Here are made-up objects, facts about them, and rows of numbers that follow some of those facts. Name the object behind each unnamed row.

Facts:
{batul, beklan, breklan, bridrel, bristom, bruklaples, buguzil, dogar, draplebus, drobran, drograstis, drubuk, fiskor, fistu, flegrus, flelak, flestalo, flifla, flime, flodes, floro, floskotes, flotrim, flunuplo, fubril, galol, gebrur, gifek, gipoklur, gistam, grafim, groklu, grolas, grupla, gruvun, gumin, guron, kabister, klistutril, klizuros, klopler, klora, kluplis, kubilon, kugris, laga, laklek, lapluk, lapur, lunizu, lupluk, lupo, mazuk, motra, nafen, nalesom, natron, nesim, netisis, niflel, nogral, nuvak, paflis, patos, pizan, plalun, pleplu, ploklon, plubrel, podril, ravuva, remabes, retri, rosam, rozom, rozos, skapa, skedel, skesteda, skimen, skiskel, skoba, skodil, skolar, skugepo, stakipu, stetridon, stidak, stoplon, stunil, stutromok, suflik, tegro, timulo, tisem, tistun, tobus, trazam, trazor, trerukam, triflore, trores, vagan, vivel, vosar, vudre, zadrorek} drevar 572
{beklas, breni, busas, dade, dasum, deplek, digun, dokles, drepus, druru, floster, fuste, fuvel, gafek, gigrudum, goke, grege, grezuk, grobrem, gruzun, gubrubon, gugrer, kamol, klabrir, kleral, koter, kuvun, liklan, maniron, modruflu, moplur, nitrok, nogem, pestem, pida, pufuskes, rebrik, rekol, roskar, safus, skemas, skinuson, soka, tiflum, tolun, treflor, trugra} drevar 768
{beseson, beska, beten, briflak, dremer, drezor, dunus, flafar, flogu, foplom, gaklama, golosto, gregal, grigu, gupo, keto, klarol, klesku, klezik, klofar, memi, meskesten, nafi, nifor, pegal, petral, pufli, ramabre, rolomo, seskel, siplom, skezek, skido, taru, traske, tratri, trepos, tropla, vasar, ziton, zusu} drevar 386
{batul, fistu, gebrur, grege, kleral, motra} brufer fleklavek
{beklan, bristom, draplebus, drezor, flestalo, fubril, grobrem, klarol, klezik, klora, nafen, tratri, trugra} brufer flatrol
{beklas, floskotes, floster, gaklama, lapur, moplur, nuvak, rozom} brufer kebras
{beseson, dasum, lupo, maniron, nogem, pida, pizan} brufer vufon
{beska, natron, remabes, safus, stoplon, stutromok, zusu} brufer traplen
{beten, dokles, flotrim, klopler, kluplis, lapluk, nesim, ploklon, retri} brufer stozek
{breklan, nogral, skemas, tisem} brufer brugarem
{breni, drubuk, fiskor, klofar, kugris, lupluk, nitrok, skiskel, stidak, tropla, vagan} brufer stezem
{bridrel, flelak, grigu, lunizu, pestem, plubrel} brufer pliklor
{briflak, drograstis, grupla, petral, plalun, rebrik, stakipu, stetridon, suflik, trazam, triflore, vosar} brufer trumor
{bruklaples} brufer nokasken
{buguzil, flime, gupo, taru} brufer drodrafor
{busas, guron, rozos, tegro} brufer niker
{dade, flunuplo, foplom, groklu, koter, netisis, skodil, timulo, trepos, vivel} brufer flostin
{deplek, gigrudum, gistam, trerukam} brufer grugor
{digun, floro, klistutril, laklek, pleplu, skolar} brufer klutru
{dogar, gipoklur, ramabre, skedel, skimen, tiflum, tistun} brufer dreloni
{dremer, gugrer, kabister, laga, modruflu, nifor, pufli, pufuskes, ravuva, skapa, trores} brufer roplo
{drepus, flogu, goke, mazuk, pegal, rosam, skezek, tobus, treflor} brufer brive
{drobran, klesku, tolun} brufer traflis
{druru, dunus, gafek, liklan, meskesten, paflis, podril, vasar} brufer dosta
{flafar, flifla, fuste} brufer drogi
{flegrus} brufer kladun
{flodes, grezuk, nalesom, ziton} brufer zuple
{fuvel, grolas, gruvun, gumin, kamol, keto, rekol, rolomo, skesteda, skugepo, vudre} brufer dadra
{galol, gubrubon, kuvun} brufer laklalak
{gifek, klizuros, memi, patos, skido} brufer nivek
{golosto, nafi, niflel, skoba, soka, stunil, trazor} brufer tages
{grafim, siplom} brufer desibrun
{gregal, gruzun, seskel, zadrorek} brufer klogogros
{klabrir} brufer tiba
{kubilon, roskar, skinuson} brufer soflis
{traske} brufer belon
flobestul:
buguzil > gupo > flime > taru
busas > rozos > tegro > guron
dasum > beseson > lupo > pizan > nogem > pida > maniron
dogar > ramabre > gipoklur > skedel > skimen > tistun > tiflum
drepus > tobus > goke > rosam > pegal > skezek > mazuk > flogu > treflor
fistu > gebrur > grege > motra > batul > kleral
flestalo > beklan > fubril > trugra > bristom > klezik > draplebus > klarol > drezor > tratri > klora > nafen > grobrem
foplom > groklu > netisis > dade > trepos > vivel > koter > skodil > timulo > flunuplo
fuste > flifla > flafar
fuvel > skesteda > rolomo > skugepo > keto > rekol > kamol > gumin > gruvun > grolas > vudre
gafek > vasar > podril > druru > dunus > liklan > meskesten > paflis
galol > kuvun > gubrubon
gistam > trerukam > gigrudum > deplek
grafim > siplom
grezuk > flodes > nalesom > ziton
gruzun > zadrorek > gregal > seskel
klizuros > memi > skido > patos > gifek
kubilon > roskar > skinuson
lunizu > bridrel > flelak > pestem > plubrel > grigu
niflel > nafi > golosto > soka > skoba > stunil > trazor
nogral > breklan > skemas > tisem
pleplu > klistutril > skolar > laklek > floro > digun
ploklon > flotrim > dokles > lapluk > beten > klopler > kluplis > nesim > retri
rozom > lapur > nuvak > floster > beklas > moplur > floskotes > gaklama
skapa > laga > modruflu > ravuva > pufuskes > kabister > gugrer > pufli > dremer > nifor > trores
skiskel > fiskor > stidak > kugris > klofar > drubuk > lupluk > breni > tropla > vagan > nitrok
suflik > briflak > stetridon > vosar > trazam > drograstis > stakipu > petral > plalun > triflore > rebrik > grupla
tolun > drobran > klesku
zusu > stutromok > beska > remabes > stoplon > natron > safus
[batul, beska, brugarem, busas, drogi, flatrol, flodes, fuste, fuvel, gistam, gregal, gugrer, keto, klarol, klezik, lapur, liklan, maniron, modruflu, nifor, nogem, pufli, pufuskes, remabes, rozom, skapa, soflis, stezem, stoplon, stutromok, suflik, taru, tegro, traplen, trerukam, tropla, trores, zadrorek, ziton, zusu] driskan 218
[beklan, breklan, briflak, dade, dogar, draplebus, dreloni, drepus, drograstis, druru, dunus, floro, flunuplo, foplom, gafek, gigrudum, grafim, grigu, kladun, klistutril, kluplis, klutru, meskesten, niker, nogral, paflis, petral, plalun, pleplu, podril, ramabre, rebrik, retri, siplom, skemas, skimen, skodil, soka, stakipu, tiflum, timulo, tisem, tobus, tolun, trepos, vasar] driskan 966
[beklas, bristom, drezor, drobran, flestalo, floskotes, flostin, fubril, gaklama, grege, grobrem, groklu, kleral, klora, motra, nafen, nuvak, roplo, skolar, stetridon, trugra, vudre] driskan 60
[belon, buguzil, digun, dremer, drodrafor, gebrur, gifek, golosto, grugor, grupla, gubrubon, gupo, kebras, klabrir, klizuros, klogogros, kubilon, lapluk, nafi, niflel, patos, pliklor, ploklon, roskar, stunil, traflis, traske, trazor, triflore, trumor, vufon] driskan 118
[beseson, bruklaples, dokles, fistu, fleklavek, flime, flotrim, galol, goke, grezuk, kabister, kuvun, laga, lupo, nalesom, pida, pizan, rekol, seskel, skido, skoba, tiba, tistun, vivel, zuple] driskan 491
[beten, dadra, dasum, desibrun, dosta, flegrus, flelak, gipoklur, grolas, gruvun, gumin, guron, kamol, klopler, koter, laklalak, lunizu, natron, netisis, nitrok, nivek, pestem, plubrel, rolomo, rozos, safus, skedel, skesteda, skugepo, tages, tratri, trazam] driskan 543
[breni, bridrel, brive, deplek, drubuk, fiskor, flafar, flifla, flogu, floster, gruzun, klesku, klofar, kugris, laklek, lupluk, mazuk, memi, moplur, nesim, nokasken, pegal, ravuva, rosam, skezek, skinuson, skiskel, stidak, stozek, treflor, vagan, vosar] driskan 615

Known rows:
motra: [  9  13   5 -15  -3   1   3 -14   0  -2  -2   4  12   2   2   8   0  -3
  10  -4  -8   1  -2   6  -1   3 -10   9   1  -6 -21  -1   2   1   5   2]
floster: [  4 -13  12  -9  -6  -8  14 -10   0   6  -2   0 -15  -9  -7   5  -5 -14
   9  16 -17   0 -11   4   5   8  -9  -1  -2   4  11  -4 -10  -3  14  -7]
lunizu: [ -2   9  13 -14  -4   4  -4 -17  -2  -1  -2   8   6   1  -2   4  -4  -5
   6  -7  -7  -2  -1  12   2   9  -1  12   1  -4 -21  -1  -1   3   4  -3]
fistu: [  1  10  10 -14  -4   4  -1 -17  -2  -2  -2   8   7   1   0   3  -3  -5
   7  -8  -6  -2  -1  11   2   9  -2  12  -1  -4 -23  -2  -1   3   5  -1]
nafi: [  8  -7  -6   3  -5   1  -3 -14 -10  -9  -1  13  15   8  -2  11  -2  -4
  -3 -10   4  -6   7   8  -4  11  -9  17   1 -16   0 -11  -7  11   6 -12]
foplom: [  8  -6  -2   3  -5   0  -2 -13 -12  -6  -3  17  14   7  -3  10  -5  -5
  -3  -8   3  -9   9   9  -2  10  -7  17   1 -16  -7 -12  -6  14   7 -13]
bristom: [ 10   5 -10  -1  12   0  -4 -33   0  -4  -9  -7  24   2 -13  10   7   6
   0   4 -23   2  -4  13  -6   2  -5  12   4   4 -24   0   3  -3   7  15]
klopler: [ -1   8   7 -14  -4   2  -6 -11  -1  -1  -4   4   8   5   5  11  -1  -3
   8   2  -9   0   0  10  -3   2 -10   8   2  -7 -17   7   3   1   2  -2]
skezek: [  9  -7  -7   2  -4  -3  -6  -7 -10  -7  -5  12  14  10   2  18   1  -1
  -3   0   0  -7  11   8  -5   5 -14  13   2 -18  -1  -5  -1  12   5 -12]
stoplon: [ 10  10   2 -13  -2   1   5 -12   0  -1  -2   3  13   2   7   7   1  -2
   9  -3  -8   1  -2   6  -1   0 -13  10  -6  -5 -23   1   4  -2   7   3]
kluplis: [ -1   7   5 -13  -5   3  -2 -13  -1  -1  -2   4   9   6   7   9   1  -1
  10   2 -10   0   3  11  -3   1 -11   7   0  -5 -17   6   3  -1   0  -3]
triflore: [ -4  19   5 -21  -3  -2  -2  -5  -2 -34   1   1  -3  10   5   4   5   7
 -10 -13 -14   8  14   6   9  -9 -10   4   0   8  -6   8  -1 -11   1 -14]
beska: [ 19  -4 -12   4  -4  -2   6 -12  -9  -9  -2  11  19   5   1  11   1  -4
  -1  -9   6  -4   8   3  -5   7 -11  15  -1 -16  -7 -12  -4  12   8  -8]
rolomo: [  9  -6  -5   2  -8   0  -4 -12  -9  -4  -2  15  15   7   0  15  -5  -8
   1  -6   6  -5   6   7  -7  10 -11  14   7 -20  -1  -9  -5  18   4 -10]
skoba: [  3  10   6 -14  -3   2  -4 -12   0  -1  -3   4   9   3   4   9  -2  -3
   7  -2  -8   1  -3   9  -1   2 -11   9   0  -6 -18   4   2   1   5   1]
trazor: [ -2   7   4 -13  -4   5  -3 -13  -1  -2   0   3   8   7   8   9   2   0
   9   0  -9   0   2  11  -3   2 -12   8  -3  -4 -14   6   2  -4   1  -3]
deplek: [  4 -13  12  -9  -5  -8  14 -10   1   5  -3   0 -15  -9  -8   5  -4 -14
   8  16 -17   0 -12   4   5   7  -8  -1  -2   4  11  -3 -10  -3  14  -7]
digun: [  1 -18   9  -7  -5  -6  13  -9  -1   5  -2  -1 -15  -7  -2   5  -2 -11
   8  19 -18  -1  -9   7   5   6 -11  -1  -9   5  12   0  -9  -8  12  -9]
klesku: [ 11  -4  -7   1  -5  -1  -3 -12  -8  -9  -2  12  15   8  -4  15  -1  -5
  -4  -7   3  -5   7   6  -6   9  -9  14   6 -17   0 -10  -6  13   5 -10]

Which object is each row?
No name comes twice in this set of rows, the named rows included.
[  7  10   8 -12  -5   5   9 -17  -3   4   0   9  10  -1   6   1  -2  -5
  14  -7  -4  -3  -2   9   1   9  -5  12  -8  -6 -29  -5   1   2   7   1] => skapa
[ -1 -15  16  -7  -6  -6  14 -13  -3   4  -4   4 -19 -12 -10   0  -7 -15
   7  13 -16  -3  -9   7   9  13   0   2  -5   7   4  -6 -11  -1  13  -9] => dasum
[ 13  -5 -13   4  -4  -3   2 -10 -11  -9  -4  11  13  10   5  15   5   1
   1   1   0  -6  17   5  -5   3 -13   9   0 -15  -5  -7   1  13   3 -11] => gaklama
[ 12  -5  -9   3  -5  -1  -3 -12  -9  -9  -3  11  15   6  -2  13  -1  -6
  -3  -8   4  -4   7   6  -5   8  -9  15   5 -17  -1 -10  -5  14   6  -9] => skido
[  2   8   6 -13  -5   3  -2 -11  -1   4  -2   6   9   3  10  10  -1  -3
  13   2  -7  -1  -1  10  -3   3 -12   8  -2  -8 -19   5   4   2   2   0] => kabister
[  3 -17   9  -7  -5  -8  14  -7  -1   5  -5  -1 -17  -9  -2   5  -2 -12
   9  21 -18   0  -8   5   5   6  -9  -2  -7   5   8   1  -6  -5  12  -7] => pida
[  9 -12   8  -9  -6  -8  22 -13   0   3  -3  -2 -14 -13  -7   1  -2 -15
  12  14 -15   0 -10   1   5  10  -5  -1  -5   5   5  -7 -10  -3  14  -6] => grege
[  6  12   7 -15  -6   3   6 -17  -1  -1  -1   5  10   0   2   4   0  -5
  13  -7  -5  -2   0   8  -1   9  -4  10   0  -6 -24  -4   0   2   4   0] => groklu
[  5 -11 -27  20  11   0 -12 -32 -12 -13  -8   4  20  13 -13  19   5   7
 -12   5 -15  -2  14  13  -7  -1  -8   9  11   0  -1  -7   0  15   4   1] => tratri
[ 10 -15   5  -6  -4  -8  22  -7  -2   5  -4  -2 -14 -11   0   2   1 -11
  11  20 -17  -1  -6   2   5   5 -11  -2 -14   6   2  -3  -5  -7  14  -5] => liklan
[  6   9   3 -13  -4   1   4 -12  -1  -2  -3   2   8   4   8   8   5   0
  11   3 -10  -1   5   8  -2   1 -10   6  -3  -5 -22   4   5   0   1  -1] => floskotes

The same objects again, as new rows of numbers:
Known rows:
natron: [  1 -16 -20   7  14  25  12  28  -6  13   7   7   3  -7   1]
desibrun: [ -2 -20  -1  22  25  35  -1  -9   1  10 -11 -15  37 -32   6]
retri: [ -6 -15 -21  16  23  38   2  32  -8   9   6  17  -6  -3  11]
tistun: [ -6 -10 -17  10  12  34   6  28  -4   9   4   7  -5  -5  -6]
foplom: [ 12  -9 -31  21  31  22 -10  15  -6  14  12 -19 -14 -33 -25]
grigu: [  1  -6 -35  20  38  28 -10  17  -8  19   3  -9 -16 -26  -2]
stidak: [  5 -27  -7  10   8  23  17  33   0  18   7 -11  -5  -6 -13]
niflel: [  4 -13  -7   9   8  27   5  27   1   6  17  -3  -4 -14 -25]
klofar: [  3 -18 -25  14  32  19   6  20  -2  32  -8 -25 -19 -22  -5]
skido: [  2  -2 -31  15  28  24  -5  12  -5  20   0 -18 -15 -28 -19]
stozek: [ -7 -24   5  19  27  34   4 -11   9  13 -15 -16  29 -32   2]
guron: [  4 -17 -18   7  11  23  11  27  -6  12  12   2   5 -10  -7]
laklek: [ -3 -20 -12   2  12  22  15  25   1  15  10   2  -1  -9 -11]
timulo: [ -5 -15 -22  16  23  39   2  32  -7   8   6  17  -7  -2  11]
kamol: [ 11 -21 -28 -12  17  32  -3 -12 -20  19  -1  28 -11 -29   4]
skolar: [  1 -20 -16   6  11  22  12  25  -4  12  13   0   3  -9 -15]
pegal: [  0 -12 -30   7  35  16   5  11   0  29  -3 -15 -16 -27  -7]
briflak: [ -8   6 -23  24  36  -6 -24  22 -12  21  11  -4  -2 -36 -24]
kebras: [ -7 -14   7  25  26  43  -6  -7   7   6 -13 -14  24 -33   1]

Name these rows:
No name comes twice in this set of rows, the named rows included.
[  3 -20 -15   6   9  21  12  24  -3  11  15  -3   4 -11 -19] => drobran
[-28   2  17  30  30  10 -21   0   1  12 -13   2  37 -38  -5] => trumor
[ -3 -26 -11  10  15  28  17  35  -1  20  -2  -3  -8   0   5] => lupluk
[ -1 -20 -17   6  12  23  12  26  -4  13  11   2   3  -8 -10] => motra
[ -6 -28 -16  19  27  37   8  41  -6  19  -1   9 -11   4  25] => trores
[ -8  -5 -17  -3  14  42  -8  26  -8  12  46 -15   9  -6 -14] => beklan
[ 19 -30 -17  -7  16  28 -10 -14 -14  11  19  18 -13 -39 -23] => fuvel
[-30   4  -7  13  25  11  -5  38  -6  18  -2  30   0  -6   9] => triflore
[  2 -34   8  36  30  41  -5   3   3  11 -11 -25  25 -28   8] => stezem
[  4 -18 -17  10  29  41   8 -31   7  -5  -7  11  34 -43  -1] => dadra
[  4 -16 -15  16  14  31   0  30  -6   3  19   4  -1 -11 -15] => podril
[  0  -6 -36  20  40  29 -10  17  -8  20   0  -6 -17 -24   2] => meskesten

